Each row is followed by its class.
[  8.3   3.5   5.5 -15.9 -34.8  -8.4   3.0   4.6  -5.5   4.4   5.1 -26.3
 -11.1  -9.0  -4.4   1.1 -56.7   8.8   1.4  13.9 -15.4 -30.7  26.1   4.5
  -9.7 -12.5 -10.4  22.3 -12.4 -13.8   8.7   6.7  -1.8  -3.9  -1.1  -1.7
  -5.0   4.9   8.7  11.6   3.8   4.1   2.7   9.2 -35.6   3.8   3.6   2.7
  -2.5  11.9   8.8  16.1 -23.3   5.6] => W
[  1.8  -1.4  -6.0  -3.4  14.0   6.9   5.6  -4.4   1.8   8.3   0.0   5.8
   1.8   6.8  -1.0  -0.7  23.0   4.5   0.8 -10.9  -2.8   9.0  -8.8  -1.3
  -0.9   3.1   4.6   3.7  -0.2   3.5  -8.9  -5.8   9.0   3.0  -5.8  -0.2
   0.1   3.1  -3.6  -7.2  -5.0   0.7   1.6  -3.0  12.8   0.8   5.1   0.8
   0.3  -4.0  -1.9  -5.1   7.9   3.8] => X
[ -5.0  -4.4  18.8   4.5 -10.4  -5.0  -0.8  -3.7  -2.9  -3.0  -2.9   0.2
   8.8  -6.6  10.5   6.4   2.1  -3.7 -12.1   0.3   9.4   1.2  -1.1  -0.6
   9.7  -2.2  -5.1   1.3  13.2  -9.9   0.0   5.1 -17.8   3.1   0.7   8.3
   0.7  -9.9  -3.6  -0.6   8.2 -23.0 -12.9 -12.4  -7.4 -16.5 -10.8 -10.2
  -9.5  -7.4   0.1 -12.7 -12.4  -8.1] => G
[  2.5  -2.1  -7.0  -2.3  19.9   5.9   2.9  -2.7  -1.7   8.3  -7.8   7.9
   0.5  10.3  -0.9  -4.5  21.1   0.5   4.9  -7.2  -3.2   4.5  -7.9  -3.1
  -3.9   2.2   3.8   2.4  -0.7   5.6  -8.5  -4.5  11.2   6.3  -1.1  -0.9
   4.0  12.1  -6.0  -2.7 -18.4   6.1   3.5  -4.7  13.4   3.6   7.7   2.5
   4.0  -1.0  -3.6   1.0  11.9   9.4] => X
[  5.4   5.3   1.0 -22.0 -42.3  -9.3   3.2   0.8  -2.7  -9.1   4.4 -38.2
 -10.6  -8.4  -3.7   1.5 -63.7  17.9   0.6   9.9 -17.6 -35.2  33.8  -0.2
 -18.3 -16.0 -10.3   7.9 -15.3 -13.8  12.0   9.3   2.5  -8.2  -3.3  -7.8
  -6.7   9.5  10.2  17.5   5.5   5.2   6.0  12.7 -44.1  12.6   4.3  -2.5
 -12.9  19.9  14.6  21.9 -16.2   3.9] => W
[  1.1   6.6  11.4 -15.6 -36.9 -10.3   5.5   5.2  -9.7  -5.7   5.9 -28.2
  -7.9 -11.5  -1.2  -5.5 -55.3   9.8  -5.1   9.2 -13.9 -25.7  28.5   2.6
  -9.1 -13.1  -8.7  -1.2 -10.1 -13.3  10.4   3.6  -3.0  -6.2  -5.2  -2.9
  -2.5   2.6  12.1   8.0   5.5   3.5   4.2   4.4 -39.2  11.4   4.6   2.2
  -8.4  13.1   8.0  20.2 -15.6   2.4] => W
[  1.3   1.4  12.7  -1.3 -16.8  -4.5   1.1   8.1 -20.9  -2.3   3.1 -11.7
   5.1  -9.7   3.3   3.3 -10.0  -0.9  -3.4   8.6  -9.5 -10.1   7.6   5.7
   1.7  -4.4 -12.7  -1.8  -3.7 -11.8   1.1  -0.6 -13.1  -8.6  -1.3   6.9
   2.1  -5.3   5.7   2.2   2.7  -3.7  -4.8  -2.5  -8.5  -2.1   9.1  -4.9
  -6.9  -8.9   1.5   8.1 -11.7   4.4] => W
[  1.1 -10.7 -12.6 -11.2  28.2   8.0   2.1 -26.4  20.4  17.4 -19.8  13.7
   1.5  15.0   2.5   7.5  27.0   8.9   0.9 -11.8  14.7  17.8 -13.6  -9.1
  -8.0  14.7  12.0   7.9  10.9   5.9 -13.7  -6.1  17.2  24.1   1.3  -9.1
  -2.6   7.3  -7.6  -6.4  -0.1  -2.6   2.8  -3.1  15.4 -10.8   0.8   1.2
   3.6   5.5  -3.4  -9.6  12.5   0.6] => X
[ -3.0  -2.1  18.3   0.0 -16.1  -4.7  -6.2  -2.8   0.0  -0.5  -4.0  -3.3
   8.2  -6.7   1.0   5.4  -2.8  -1.2 -14.9   0.2   5.4   4.7   5.1   1.9
   5.1  11.0  -9.1  -0.8   9.3  -9.5  -0.7   1.0 -16.1  -2.5 -12.3   7.0
  -2.0  -9.4  -2.9  -0.4   6.5 -16.5 -10.2  -4.1  -7.7 -11.9  -9.6 -11.5
 -11.2  -4.9  -3.4  -6.4 -13.8  11.1] => G
[ -0.4  -4.8  -5.2   2.8  23.4   2.9  -2.7  -7.9   1.5   9.0  -4.2  11.4
  -0.8   7.7  -1.9   2.7  33.9  -2.8   4.3  -9.7   3.7  15.2 -14.9  -0.7
   2.0   4.1   7.2   1.4   2.6   2.5 -17.3  -5.2   6.7  -0.7  -1.2   1.6
   5.4  -1.2  -3.2  -8.7  -2.4   0.7  -0.3  -3.4  19.9  -5.4   7.0   1.6
   4.5  -6.5  -3.1 -11.2   9.6   5.1] => X
[ -3.2   8.8  11.6  32.5  -5.7  -2.9  -5.6  20.2 -12.5 -11.0  13.7   3.4
  -0.8  -9.8   8.3  -1.4   1.4 -15.9   2.2   6.6  -0.8  -1.2  -1.5   8.0
  10.8  -8.2  -4.1  -6.0  -2.9   2.5   8.4  -4.9 -19.4 -19.8  -2.8   9.4
   0.5  -6.9   5.1  -0.7   0.7   2.8  -3.3   4.4   5.8   1.5  -4.8  -3.1
  -2.1  -8.0  -2.9   4.9  -4.2  -8.9] => W
[  1.0  -2.2   7.5 -20.1 -28.1  -4.4   1.1  -9.1   4.7  -1.7  -2.2 -18.0
  -4.9  -0.5   5.0   1.6 -48.7  -3.0 -10.1   5.7   2.8 -19.2  19.3  -0.2
  -8.4   4.6  -3.8  -3.1   0.4 -11.5   8.1  15.7  -2.6  20.1   1.5  -0.7
   9.9  -2.6  -1.4   6.6   5.2  -8.2  -3.0   0.7 -35.2  -6.7  -5.6  -2.7
 -11.3   9.4   4.6   5.1 -15.4  -7.3] => G
[ -6.1   2.3  20.7  17.2 -12.2  -7.4  -5.6  18.1 -21.4  -8.8  14.4  -0.4
   9.3 -16.0   7.2   4.9  15.3 -14.3  -5.3   4.4  -0.7  -9.1  -3.7   7.9
  16.7   1.3  -9.5  -5.4   6.9  -4.9   2.3   1.1 -27.2 -17.3  -3.7  18.6
   3.7 -15.2  -1.6  -4.9   4.6  -6.9 -13.2  -6.4   5.6 -15.2  -1.7 -11.1
  -5.4 -17.8  -6.4  -2.5 -13.0  -4.8] => G
[  5.3   9.6  13.8   4.8 -34.1  -5.1  -2.9  13.9  -8.5  -8.3  14.2 -18.3
  -2.2 -18.2   2.1  -0.8 -35.1  -8.5  -8.2  13.3  -6.8 -19.3   8.2   4.6
   6.4 -11.8 -13.0  -5.2  -5.5  -7.2  14.6   8.7 -14.3 -15.8  -4.1   6.3
   0.5  -5.9   8.6   6.6   4.3  -0.9   1.7  -0.1 -21.3   4.2  -0.1  -6.5
  -8.9  -2.6   1.7   7.9 -17.0  -4.9] => G
[  5.3 -10.6 -11.0 -15.6   3.7  -2.8   4.7  -8.4  -0.2   8.9  -7.4  -7.0
  -2.8   6.6   1.1  -1.1   1.6   4.8   3.0  -4.3  -6.9  -1.7   4.5  -5.4
 -12.1  -0.7  -0.5   7.8   2.6  -4.5 -11.9  -1.8  18.7   9.3  -7.5  -7.4
  -0.3   8.6   0.7  -0.4  -6.3   4.1   5.8  -1.7   3.8   3.8  11.6   6.1
   2.8   5.0   3.8   1.3   4.3   5.9] => X
[ -7.7   5.3  21.3  19.6 -19.2  -5.2  -4.4  16.4 -10.7  -7.8   8.5  -0.2
   7.2 -12.7  11.5   3.9   0.7 -15.4  -8.7   8.2  -1.0  -4.0  -0.7   1.5
  18.0  -2.8 -10.6  -8.5   2.2  -3.1   9.0   1.4 -26.2 -19.3  -3.6  17.5
   4.2 -14.8   3.4  -0.1   6.4  -7.0 -10.5  -4.5  -8.3  -6.7  -5.1  -9.8
  -4.2 -14.9  -4.5   1.9 -10.5  -8.6] => G
